Below is a small trained network, with its code and all its weights. Each question gives an input and a class and asks what happens when units are switched off, that is, made to give their printed mean instead of their output.

import numpy as np


def w(rows, s, z=0):
    codes = np.array(rows[::2]) - 128.0
    scale = np.full(codes.shape[1], s)
    scale[-1] = z or s
    return codes * scale


def norm(h):
    return h / np.sqrt((h * h).mean(-1, keepdims=True) + 1e-5)


def f(y):
    return np.maximum(y, 0)


def log_softmax(a):
    a = a - a.max(-1, keepdims=True)
    return a - np.log(np.exp(a).sum(-1, keepdims=True))


def net(x, mask):
    res = np.array(x, float).reshape(1, 6) / 4 @ E
    u = 0
    for l in range(2):
        y = f(norm(res) @ A[l][:, :-1].T + A[l][:, -1])
        res = res + np.where(mask[u : u + 15], y, B[l][:, -1]) @ B[l][:, :-1]
        u += 15
    return log_softmax(norm(res)[-1] @ U[:, :-1].T + U[:, -1])


A, B = {}, {}
E = w([
[18,134,126,36],'x0',
[112,60,112,128],'x1',
[66,148,54,178],'x2',
[75,123,252,192],'x3',
[129,245,132,80],'x4',
[203,91,135,43],'x5',
],0.0021)
A[0] = w([
[115,67,109,155,67],'L0N1',
[180,124,193,154,136],'L0N2',
[140,70,56,190,55],'L0N3',
[98,214,133,226,121],'L0N4',
[199,109,195,138,129],'L0N5',
[59,77,222,142,26],'L0N6',
[145,187,138,185,91],'L0N7',
[13,138,86,17,146],'L0N8',
[233,171,135,52,44],'L0N9',
[99,31,95,173,60],'L0N10',
[120,118,191,136,4],'L0N11',
[98,93,144,130,30],'L0N12',
[110,230,132,180,135],'L0N13',
[140,162,137,180,69],'L0N14',
[111,123,254,80,64],'L0N15',
],0.0063,0.0021)
B[0] = w([
[140,77,106,183,170],'L0N1',
[109,202,177,150,198],'L0N2',
[193,121,138,255,199],'L0N3',
[68,211,49,80,227],'L0N4',
[104,220,166,154,206],'L0N5',
[148,24,240,84,203],'L0N6',
[79,157,80,88,181],'L0N7',
[23,234,61,77,252],'L0N8',
[190,123,81,23,227],'L0N9',
[146,37,55,203,207],'L0N10',
[139,121,202,162,147],'L0N11',
[112,65,130,108,145],'L0N12',
[43,177,96,75,212],'L0N13',
[86,143,87,98,161],'L0N14',
[66,140,168,243,194],'L0N15',
],0.012,0.0034)
A[1] = w([
[128,128,128,128,126],'L1N1',
[170,97,133,66,74],'L1N2',
[213,61,133,1,5],'L1N3',
[128,128,128,128,128],'L1N4',
[181,86,132,51,58],'L1N5',
[151,95,125,68,28],'L1N6',
[128,128,128,128,128],'L1N7',
[120,6,128,112,103],'L1N8',
[128,128,128,128,128],'L1N9',
[192,131,105,104,87],'L1N10',
[129,128,128,128,114],'L1N11',
[247,64,106,14,61],'L1N12',
[206,101,118,38,13],'L1N13',
[156,106,150,98,7],'L1N14',
[170,112,124,73,26],'L1N15',
],0.0068,0.0014)
B[1] = w([
[128,128,128,128,128],'L1N1',
[156,113,156,91,173],'L1N2',
[208,123,170,86,219],'L1N3',
[128,128,128,128,128],'L1N4',
[163,124,163,90,184],'L1N5',
[159,155,154,130,159],'L1N6',
[128,128,128,128,128],'L1N7',
[100,61,111,48,200],'L1N8',
[128,128,128,128,128],'L1N9',
[146,139,137,88,194],'L1N10',
[131,129,132,128,128],'L1N11',
[251,139,96,104,251],'L1N12',
[183,136,158,111,215],'L1N13',
[110,125,110,114,135],'L1N14',
[162,134,151,120,172],'L1N15',
],0.016,0.002)
U = w([
[173,93,72,191,105],'0',
[113,22,137,144,126],'1',
[120,137,106,149,3],'2',
[47,202,77,66,211],'3',
[116,151,236,180,129],'4',
[246,150,130,49,127],'5',
],0.012,0.006)

Each question gives the input, the list of numbers given to net, and the class t.
The units are the neurons (one row each of A and B). Each row of codes is followed by its name. A weight is (code - 128) times the scale printed after its matrix; where a second scale follows, it is the last column's (A, B and U).
mask holds one flag per neuron, layer by layer. A switched-off neuron (its flag False) gives its mean, the last column of its row in B, instead of its output. The means were averaged over made-up inputs and are rounded, as every weight is.
A unit's drop is (log p(t) with every unit on - log p(t) with that unit switched off) / (log p(t) with every unit on - log p(t) with every unit switched off).
The circuit of an input: a set's keep is (log p(t) with only the set's units on - log p(t) with every unit switched off) / (log p(t) with every unit on - log p(t) with every unit switched off). Starting from the 12 units with the biggest drops (on a tie, the unit counted first), units are removed one at a time, each time the one whose removal leaves the highest keep (on an exact tie, the one counted first), for as long as the keep stays at least 0.8.
units of the circuit, in order: the units of the circuit, biggest drop first
k most important neurons: the k neurons with the biggest drops, biggest first
k most important neurons of layer l: the k neurons of layer l with the biggest drops, biggest first
drop when u is switched off: that unit's drop, to one decimal
input [-4,4,-6,0,-8,5], class 0: 2 most important neurons => [L0N10 L0N6]
input [6,2,-8,7,-6,-8], class 4: units of the circuit, in order => [L0N15]
input [-7,0,4,7,-7,5], class 4: 2 most important neurons => [L0N5 L0N2]
input [-3,4,-4,-6,-4,1], class 0: units of the circuit, in order => [L0N3 L0N10]
input [-4,8,-2,1,-8,-4], class 0: 2 most important neurons => [L0N3 L0N10]
input [-3,8,4,-8,-8,-3], class 0: 2 most important neurons => [L0N3 L0N6]
input [-7,5,1,-5,-8,3], class 0: 2 most important neurons of layer 0 => [L0N3 L0N6]
input [-3,-1,-4,6,-8,2], class 4: 2 most important neurons => [L0N5 L0N2]
input [-8,8,2,-6,-1,1], class 0: 2 most important neurons => [L0N3 L0N6]
input [1,3,-5,5,0,-7], class 4: drop when L0N6 is switched off => 0.2
input [-3,2,7,7,-7,0], class 1: drop when L0N6 is switched off => 0.1
input [-8,-6,-6,2,4,3], class 3: drop when L1N3 is switched off => 0.1
input [2,-2,-8,2,1,-3], class 4: drop when L1N8 is switched off => 0.0
input [6,-2,1,8,-5,-2], class 1: units of the circuit, in order => [L0N6]
